Each row is followed by roughly how far along a hidden order it lies, from 0 to 20. A new part has a new order.
(in the rows, 128 means zero)
[154 136 128  98  84 115 133 173  83 111 114 140 206  99  85 117 153 115] -> 15
[160 139 123  50 132 115 134 195 107 138 116 131 212 108  80 118 158 117] -> 20
[105 114  97 202  49 135 115  76 146 131 135 124  47 134 117 132 120 121] -> 3
[157 139 124  63 123 116 133 190  98 129 116 134 206 105  80 119 159 117] -> 19
[123 123 105 166  52 127 121 127 123 138 127 126 116 127 103 125 130 118] -> 8
[108 115  96 197  50 135 117  91 148 151 136 119  51 132 120 132 121 125] -> 5
[157 139 125  50 135 114 137 178 112 159 115 124 199 108  90 119 154 119] -> 20
[159 137 128  72 117 116 138 178 102 149 114 131 203 103  99 118 151 117] -> 17
[156 137 126  76 111 118 135 189  98 121 115 136 210 102  80 119 157 116] -> 18
[115 115  97 200  51 133 115 103 142 131 136 124  80 135 105 131 125 119] -> 6
[115 121 109 162  51 129 123 116 136 167 130 117  98 133 119 128 123 121] -> 8
[157 134 125 112  93 115 132 172  86 110 114 140 215  97  84 118 150 114] -> 15
[128 123 117 153  55 124 125 127 126 151 125 125 115 121 115 125 129 120] -> 9
[158 138 128  76 114 115 137 183  99 144 114 132 198 102  90 118 153 117] -> 17
[153 131 128 116  77 118 137 152  97 135 114 136 177 101 110 117 148 118] -> 12
[108 116  98 198  58 134 116  99 146 145 136 119  58 133 117 131 126 121] -> 5
[152 134 126 111 102 115 133 172  89 117 114 140 206  98  87 118 152 116] -> 15
[155 139 132  60 130 116 139 183 107 158 115 125 192 104 102 118 156 119] -> 19
[155 138 126  61 117 116 134 204 102 135 117 132 210 105  82 117 159 116] -> 19
[158 137 130  78 108 116 137 175  98 139 114 133 194 101  95 118 153 119] -> 17
[106 112  98 197  48 137 118  92 150 145 135 120  51 137 123 132 121 122] -> 4
[104 113 101 227  45 136 120  67 142 133 134 125  36 126 138 133 114 123] -> 0
[158 138 139  79  88 117 145 159 104 175 110 126 168 102 125 117 142 121] -> 14
[107 111  96 237  40 135 114  71 136 106 135 132  47 131 128 132 115 121] -> 0
[156 132 123 121  88 116 134 155  92 121 113 140 191  96  99 118 146 117] -> 12
[157 135 131  99  85 115 139 163  94 140 114 135 182  99 108 118 145 119] -> 13
[157 134 126  98  93 114 134 165  90 115 113 141 208 101  91 118 147 116] -> 14
[153 133 128 119  77 120 136 155  96 128 115 137 179  98 106 118 141 117] -> 12
[109 118  97 198  48 131 113 116 136 116 135 125  82 138  93 130 131 117] -> 6
[158 141 132  54 117 117 141 184 109 171 114 122 188 106 108 118 152 122] -> 19
[153 133 128 116  86 116 137 162  90 128 114 139 195  99 108 118 147 119] -> 13
[111 118 105 175  49 131 120 110 144 159 132 117  75 136 117 129 123 120] -> 7
[155 133 128 110  83 115 135 167  92 120 114 139 191  98  97 119 148 117] -> 14
[103 112  98 238  38 135 115  67 135 106 136 132  60 131 125 133 115 120] -> 0
[154 132 125 126  80 116 135 150  93 117 115 140 181 100 100 119 145 118] -> 12
[158 137 132  74 111 116 139 174  99 151 114 132 182 104 106 117 149 118] -> 16
[118 118 101 189  42 127 113 130 118 100 132 134 142 127  82 128 135 114] -> 8
[108 116 101 190  45 136 120  89 152 161 133 115  45 137 130 132 118 122] -> 5
[158 136 126  92  99 115 133 179  88 110 115 140 217 100  82 117 154 115] -> 16
[156 137 125  76 125 115 136 187  96 132 116 130 198 101  84 117 154 116] -> 18
[151 132 127 121  74 119 137 142 110 147 115 134 157 103 116 119 140 120] -> 11
[105 116  99 197  52 134 118  97 147 147 135 119  56 136 114 130 118 122] -> 5
[157 132 134 116  79 118 136 152  99 135 114 135 171 104 112 120 142 120] -> 12
[156 134 123  95  87 115 132 177  98 103 116 144 203 100  79 120 155 115] -> 15
[157 139 121  62 128 114 133 191 103 131 117 132 215 104  88 119 160 116] -> 20
[141 129 121 139  74 120 131 145 100 126 118 135 149 107 103 121 140 116] -> 10
[157 140 128  42 141 115 139 188 111 167 115 124 194 109 101 118 154 120] -> 20
[105 111  97 233  40 136 116  73 135 107 136 130  61 128 127 133 117 121] -> 0
[101 113 100 199  54 136 120  83 149 155 134 116  43 136 129 131 116 123] -> 4
[156 136 132  97 100 116 138 163  98 155 113 132 188 103 118 118 145 120] -> 14
[156 136 129  95  92 115 138 169  87 132 112 136 195 100 101 118 148 118] -> 14
[149 135 128  97  89 117 135 169  88 116 113 140 201 100  94 117 150 117] -> 14
[156 140 126  52 130 116 138 188 106 151 116 127 203 106  87 118 154 119] -> 19
[107 116  95 195  66 133 114 107 142 129 138 123  79 133  99 131 123 120] -> 6
[106 116  97 200  56 136 117  82 150 148 135 119  48 131 126 132 121 122] -> 4
[157 139 126  64 119 115 136 183 102 142 116 132 200 104  92 118 154 117] -> 18
[155 138 126  70 114 116 135 184  97 136 113 134 211 102  89 118 154 117] -> 17
[156 139 124  54 130 115 133 195 102 128 117 133 216 105  80 119 160 116] -> 20
[112 119 110 169  48 130 123 108 150 180 130 113  62 136 127 129 119 122] -> 7
[116 121 110 166  46 130 126 113 142 173 130 115  82 135 127 128 122 122] -> 8
[156 139 121  66 131 119 134 201 102 127 118 133 217 108  70 119 162 116] -> 20
[143 130 127 121  74 120 137 137 106 155 117 129 142 108 122 122 136 122] -> 11
[154 139 125  66 124 115 135 191 102 134 116 131 212 102  80 117 156 116] -> 19
[144 127 118 138  65 119 129 143  99 110 120 139 174 107  95 122 141 115] -> 10
[124 123 115 162  54 127 125 122 130 164 125 122 109 124 121 127 129 120] -> 9
[108 115 102 199  49 133 115 102 143 133 135 121  65 134 107 131 124 121] -> 5
[156 135 128  85  94 114 135 177  92 122 113 138 218  99  86 119 152 117] -> 16
[109 117 104 181  58 131 119 105 145 158 133 117  77 137 119 130 122 121] -> 7
[117 120 104 167  50 130 119 135 134 141 131 123 111 132 113 128 129 118] -> 8
[157 137 125  77 116 115 132 189  94 118 116 137 219 103  76 119 157 116] -> 18
[141 129 122 131  70 121 134 134 103 150 118 130 142 109 114 122 134 120] -> 10
[111 113 101 211  48 137 121  72 148 150 134 120  35 130 143 131 113 124] -> 1
[151 133 130 111  79 117 140 146  99 150 113 132 162 101 115 118 141 119] -> 12
[152 133 127 115  83 119 136 167  95 135 114 135 173  99 110 119 142 118] -> 12
[158 140 122  48 131 116 133 198 100 133 117 131 232 105  78 119 160 117] -> 20
[157 135 133  91  94 117 140 156  96 155 113 130 177  99 115 117 145 119] -> 14
[109 118 105 174  61 131 118 105 145 159 132 117  74 135 114 130 121 121] -> 7
[125 122 111 169  54 127 123 129 123 146 128 125 118 127 111 128 129 119] -> 9
[150 131 127 121  82 122 138 131 106 151 118 131 155 104 115 119 139 120] -> 11
[158 137 130  75  97 116 139 172  95 145 113 132 196 101 102 117 149 119] -> 16
[130 126 119 150  66 124 128 135 116 141 124 128 130 119 109 124 131 120] -> 9
[149 129 117 134  73 115 125 159  78  67 117 151 220  98  72 120 150 112] -> 11
[158 137 130  84 110 115 136 177  98 134 116 133 204 103  90 118 153 118] -> 17
[106 116 100 201  55 135 120  83 148 150 133 118  29 128 129 131 109 122] -> 3
[153 134 129 107  80 117 139 159  94 140 111 134 171  99 111 118 146 119] -> 13
[157 134 125 120  83 116 135 157  95 120 114 140 187  99 100 119 143 117] -> 13
[103 110  95 234  36 134 113  71 130  89 135 136  60 127 115 132 124 119] -> 0
[116 122 112 169  47 131 125 118 138 174 129 116  86 130 121 127 118 122] -> 8
[107 116  99 189  56 134 117  92 148 146 136 119  60 136 123 136 122 121] -> 5
[136 127 118 141  66 121 130 141 103 123 119 136 153 109 101 123 139 117] -> 10
